Below are the code and all the weights of a small trained network. Each question names an input and a class and asks about switching units off, where a switched-off unit gives its printed mean instead of its output.

import numpy as np


def w(rows, s, z=0):
    codes = np.array(rows[::2]) - 128.0
    scale = np.full(codes.shape[1], s)
    scale[-1] = z or s
    return codes * scale


def f(y):
    return y / 2 * (1 + np.tanh(0.7978845608 * (y + 0.044715 * y**3)))


def log_softmax(a):
    a = a - a.max(-1, keepdims=True)
    return a - np.log(np.exp(a).sum(-1, keepdims=True))


def net(x, mask):
    res = np.array(x, float).reshape(1, 8) / 4 @ E
    y = f(res @ A[0][:, :-1].T + A[0][:, -1])
    res = res + np.where(mask, y, B[0][:, -1]) @ B[0][:, :-1]
    return log_softmax(res[-1] @ U[:, :-1].T + U[:, -1])


A, B = {}, {}
E = w([
[191,72,48,95,86,119,117,112,72,139,67,132],'x0',
[115,178,211,158,193,142,189,71,120,94,168,100],'x1',
[66,65,100,157,127,77,96,164,205,45,135,130],'x2',
[115,168,63,192,41,77,199,115,140,168,61,109],'x3',
[60,175,175,138,137,191,133,124,117,123,110,59],'x4',
[126,131,124,143,96,159,137,253,78,179,172,96],'x5',
[43,177,129,118,53,214,69,137,163,156,43,64],'x6',
[126,200,146,109,91,105,82,116,213,193,124,206],'x7',
],0.006)
A[0] = w([
[192,2,74,141,138,59,146,182,94,105,174,158,235],'neuron 1',
[76,181,111,127,46,122,93,172,209,194,119,141,184],'neuron 2',
[191,16,83,147,151,50,151,178,87,92,190,173,191],'neuron 3',
[108,176,65,185,39,75,170,85,186,136,40,154,162],'neuron 4',
[183,53,59,89,93,144,130,126,48,138,73,112,212],'neuron 5',
[113,176,86,196,92,46,164,55,198,117,67,157,180],'neuron 6',
[61,164,190,177,176,198,190,152,67,100,148,11,136],'neuron 7',
[86,185,153,113,82,172,94,214,146,187,153,108,157],'neuron 8',
[41,106,190,127,188,163,84,120,178,40,142,82,255],'neuron 9',
[118,164,95,103,43,170,75,212,138,216,115,141,203],'neuron 10',
[71,64,145,98,178,129,40,109,219,51,129,139,167],'neuron 11',
[140,112,73,108,42,152,110,125,88,167,39,106,232],'neuron 12',
[185,65,56,111,78,139,130,114,63,143,45,117,194],'neuron 13',
[86,170,141,112,73,181,117,199,134,190,132,82,185],'neuron 14',
[158,86,65,89,86,175,106,129,65,159,58,97,149],'neuron 15',
[248,159,195,89,211,127,166,53,101,147,201,204,210],'neuron 16',
],0.0054,0.0018)
B[0] = w([
[216,34,25,171,197,48,176,227,130,56,181,91,246],'neuron 1',
[163,179,142,159,48,110,95,176,188,198,53,194,220],'neuron 2',
[216,36,52,183,217,23,212,213,139,52,222,106,248],'neuron 3',
[124,156,53,122,45,59,171,73,190,207,54,96,216],'neuron 4',
[195,59,58,73,136,144,91,127,60,109,119,49,196],'neuron 5',
[87,138,92,110,93,34,195,32,207,170,105,100,207],'neuron 6',
[28,183,140,219,104,219,225,118,56,63,185,42,237],'neuron 7',
[134,186,172,194,98,159,120,205,129,138,116,180,208],'neuron 8',
[29,98,180,128,113,186,120,93,159,50,157,145,254],'neuron 9',
[200,154,112,150,93,156,64,211,123,166,55,172,221],'neuron 10',
[51,38,169,57,133,148,65,103,211,38,139,207,223],'neuron 11',
[162,126,66,88,50,168,75,109,91,151,27,94,207],'neuron 12',
[183,51,35,68,106,142,85,99,78,121,82,43,193],'neuron 13',
[134,189,147,185,73,183,113,194,109,153,87,156,210],'neuron 14',
[152,100,88,90,101,198,73,110,59,116,79,76,181],'neuron 15',
[229,165,199,71,253,104,145,64,60,178,230,180,247],'neuron 16',
],0.0058,0.0057)
U = w([
[178,52,77,169,184,32,188,209,129,74,202,122,122],'0',
[43,185,176,222,121,206,218,122,60,94,167,39,132],'1',
[106,165,98,127,72,42,169,48,220,197,82,122,89],'2',
[44,64,193,69,139,159,48,98,214,56,150,200,179],'3',
[166,84,76,60,100,170,59,122,46,138,80,68,67],'4',
[205,184,239,61,215,115,140,47,68,183,200,190,254],'5',
[151,194,157,183,88,161,69,254,147,187,95,217,59],'6',
],0.0066,0.00065)

Each question gives the input, the list of numbers given to net, and the class t.
The units are the neurons (one row each of A and B). Each row of codes is followed by its name. A weight is (code - 128) times the scale printed after its matrix; where a second scale follows, it is the last column's (A, B and U).
mask holds one flag per neuron, in row order. A switched-off neuron (its flag False) gives its mean, the last column of its row in B, instead of its output. The means were averaged over made-up inputs and are rounded, as every weight is.
A unit's drop is (log p(t) with every unit on - log p(t) with that unit switched off) / (log p(t) with every unit on - log p(t) with every unit switched off).
The circuit of an input: a set's keep is (log p(t) with only the set's units on - log p(t) with every unit switched off) / (log p(t) with every unit on - log p(t) with every unit switched off). Starting from the 12 units with the biggest drops (on a tie, the unit counted first), units are removed one at a time, each time the one whose removal leaves the highest keep (on an exact tie, the one counted first), for as long as the keep stays at least 0.8.
units of the circuit, in order: the units of the circuit, biggest drop first
top k neurons: the k neurons with the biggest drops, biggest first
drop of u: that unit's drop, to one decimal
input [-4,1,0,8,4,2,-2,0], class 2: units of the circuit, in order -> [neuron 4; neuron 6]
input [2,-3,-3,-8,2,1,-3,0], class 5: top neuron -> [neuron 16]
input [-8,-7,-5,-8,8,4,-3,1], class 1: top 2 neurons -> [neuron 7; neuron 2]
input [7,7,8,-4,-5,3,6,-2], class 3: top 2 neurons -> [neuron 11; neuron 9]
input [0,6,-5,-1,-8,4,3,-5], class 5: units of the circuit, in order -> [neuron 16; neuron 1]
input [8,5,-3,6,6,8,0,-6], class 4: top 3 neurons -> [neuron 13; neuron 5; neuron 12]
input [6,-4,-5,6,1,-3,-6,0], class 4: top 2 neurons -> [neuron 13; neuron 12]
input [6,1,-7,8,-5,2,0,4], class 4: top 2 neurons -> [neuron 13; neuron 5]
input [-6,7,-1,-5,5,6,-2,8], class 1: top 2 neurons -> [neuron 7; neuron 9]
input [3,0,8,7,2,4,2,-3], class 2: drop of neuron 15 -> -0.1
input [-2,7,-6,8,8,-1,8,7], class 6: drop of neuron 2 -> 0.7
input [-5,-1,3,0,3,-7,-1,-5], class 3: drop of neuron 11 -> 0.2
input [-2,-2,-5,2,8,8,-8,-2], class 1: drop of neuron 7 -> 0.8
input [-8,-6,-4,3,4,8,6,-7], class 6: units of the circuit, in order -> [neuron 10]
